Below is a small trained network, with its code and all its weights. Each question gives an input and a class and asks what happens when units are switched off, that is, made to give their printed mean instead of their output.

import numpy as np


def w(rows, s, z=0):
    codes = np.array(rows[::2]) - 128.0
    scale = np.full(codes.shape[1], s)
    scale[-1] = z or s
    return codes * scale


def norm(h):
    return h / np.sqrt((h * h).mean(-1, keepdims=True) + 1e-5)


def f(y):
    return np.maximum(y, 0)


def log_softmax(a):
    a = a - a.max(-1, keepdims=True)
    return a - np.log(np.exp(a).sum(-1, keepdims=True))


def net(x, mask):
    res = np.array(x, float).reshape(1, 6) / 4 @ E
    u = 0
    for l in range(2):
        y = f(norm(res) @ A[l][:, :-1].T + A[l][:, -1])
        res = res + np.where(mask[u : u + 7], y, B[l][:, -1]) @ B[l][:, :-1]
        u += 7
    return log_softmax(norm(res)[-1] @ U[:, :-1].T + U[:, -1])


A, B = {}, {}
E = w([
[184,125,200,128,48,205,25,145,2],'x0',
[187,155,88,178,129,124,156,182,111],'x1',
[113,181,137,156,119,118,94,82,148],'x2',
[134,14,181,241,129,203,130,100,223],'x3',
[51,84,69,162,59,172,227,50,55],'x4',
[158,214,198,73,171,224,249,125,181],'x5',
],0.0076)
A[0] = w([
[210,147,254,151,102,211,35,135,17,103],'L0N1',
[166,217,228,101,173,167,164,155,146,135],'L0N2',
[210,165,162,99,166,96,83,166,174,12],'L0N3',
[133,196,215,98,132,242,188,152,127,2],'L0N4',
[200,168,203,73,171,149,18,227,235,29],'L0N5',
[165,72,189,208,68,177,79,153,209,137],'L0N6',
[128,92,126,144,111,71,94,166,123,107],'L0N7',
],0.009,0.0057)
B[0] = w([
[76,120,17,106,254,107,173,163,149,248],'L0N1',
[131,125,70,121,6,81,26,167,176,193],'L0N2',
[87,108,252,222,157,67,202,100,144,160],'L0N3',
[68,56,142,136,41,119,65,145,162,179],'L0N4',
[91,173,242,187,172,214,203,80,30,195],'L0N5',
[238,54,86,105,83,118,145,72,168,212],'L0N6',
[155,211,175,161,134,162,125,227,154,164],'L0N7',
],0.0095,0.011)
A[1] = w([
[105,178,164,128,124,138,138,179,85,2],'L1N1',
[80,127,41,168,81,209,163,67,66,106],'L1N2',
[175,136,60,105,184,76,33,116,76,112],'L1N3',
[110,97,106,123,190,123,121,182,160,21],'L1N4',
[48,174,79,162,191,146,139,155,250,54],'L1N5',
[113,102,91,135,114,254,108,183,61,103],'L1N6',
[103,252,151,38,117,31,118,174,18,40],'L1N7',
],0.0093,0.0044)
B[1] = w([
[126,82,160,166,94,125,157,84,151,154],'L1N1',
[66,216,147,152,156,141,171,101,46,245],'L1N2',
[106,125,99,101,74,125,58,145,172,219],'L1N3',
[61,125,116,92,110,92,117,212,120,170],'L1N4',
[57,90,138,79,178,50,74,240,122,218],'L1N5',
[115,139,147,145,166,50,96,134,84,210],'L1N6',
[188,132,90,82,67,249,138,71,194,253],'L1N7',
],0.011,0.0064)
U = w([
[40,203,242,218,205,165,227,66,17,155],'0',
[49,95,58,94,211,1,118,201,160,1],'1',
[207,82,71,104,82,152,170,64,176,131],'2',
[86,104,114,184,49,38,51,194,136,217],'3',
],0.0085,0.0023)

Each question gives the input, the list of numbers given to net, and the class t.
The units are the neurons (one row each of A and B). Each row of codes is followed by its name. A weight is (code - 128) times the scale printed after its matrix; where a second scale follows, it is the last column's (A, B and U).
mask holds one flag per neuron, layer by layer. A switched-off neuron (its flag False) gives its mean, the last column of its row in B, instead of its output. The means were averaged over made-up inputs and are rounded, as every weight is.
A unit's drop is (log p(t) with every unit on - log p(t) with that unit switched off) / (log p(t) with every unit on - log p(t) with every unit switched off).
most important unit: the unit with the biggest drop
k most important neurons: the k neurons with the biggest drops, biggest first
k most important neurons of layer l: the k neurons of layer l with the biggest drops, biggest first
input [2,3,8,-4,2,1], class 2: most important unit => L1N7
input [8,-7,0,-6,4,-1], class 1: 3 most important neurons => L0N1, L0N5, L1N3
input [6,-2,0,-5,3,-5], class 1: 4 most important neurons => L0N1, L0N5, L0N2, L1N6
input [4,-8,-3,7,1,-7], class 2: 2 most important neurons => L0N6, L1N5
input [0,-6,7,-7,-2,7], class 2: 3 most important neurons => L1N7, L0N1, L1N5
input [-6,2,2,1,8,-3], class 0: 3 most important neurons => L0N1, L1N2, L0N2
input [-2,-3,4,-8,-8,-3], class 0: 2 most important neurons => L0N5, L0N3
input [-6,-2,0,4,7,-3], class 0: 3 most important neurons => L0N1, L1N2, L0N2
input [-4,7,-3,4,-5,8], class 3: 3 most important neurons of layer 0 => L0N2, L0N1, L0N4
input [0,-7,1,-3,6,8], class 3: 3 most important neurons => L0N4, L0N2, L0N5
input [-8,-4,-7,-6,-8,-3], class 0: 2 most important neurons => L0N5, L0N1
input [3,4,4,-8,-3,8], class 2: 2 most important neurons of layer 0 => L0N5, L0N2
input [-5,-5,-4,-1,2,7], class 3: 3 most important neurons => L0N1, L0N2, L0N4
input [8,5,-6,1,-7,7], class 1: most important neuron of layer 0 => L0N1
input [3,-6,5,6,7,8], class 3: 3 most important neurons of layer 0 => L0N4, L0N5, L0N2
input [-6,-2,2,-4,-8,4], class 0: 3 most important neurons of layer 0 => L0N5, L0N3, L0N1
input [-7,-5,4,3,-7,-6], class 0: 4 most important neurons of layer 0 => L0N5, L0N1, L0N2, L0N3
input [1,-4,-4,-2,3,2], class 0: 3 most important neurons of layer 0 => L0N1, L0N2, L0N6
input [-6,4,-4,1,-4,8], class 3: 2 most important neurons of layer 0 => L0N2, L0N1
input [2,-4,-4,6,4,8], class 3: most important unit => L0N4
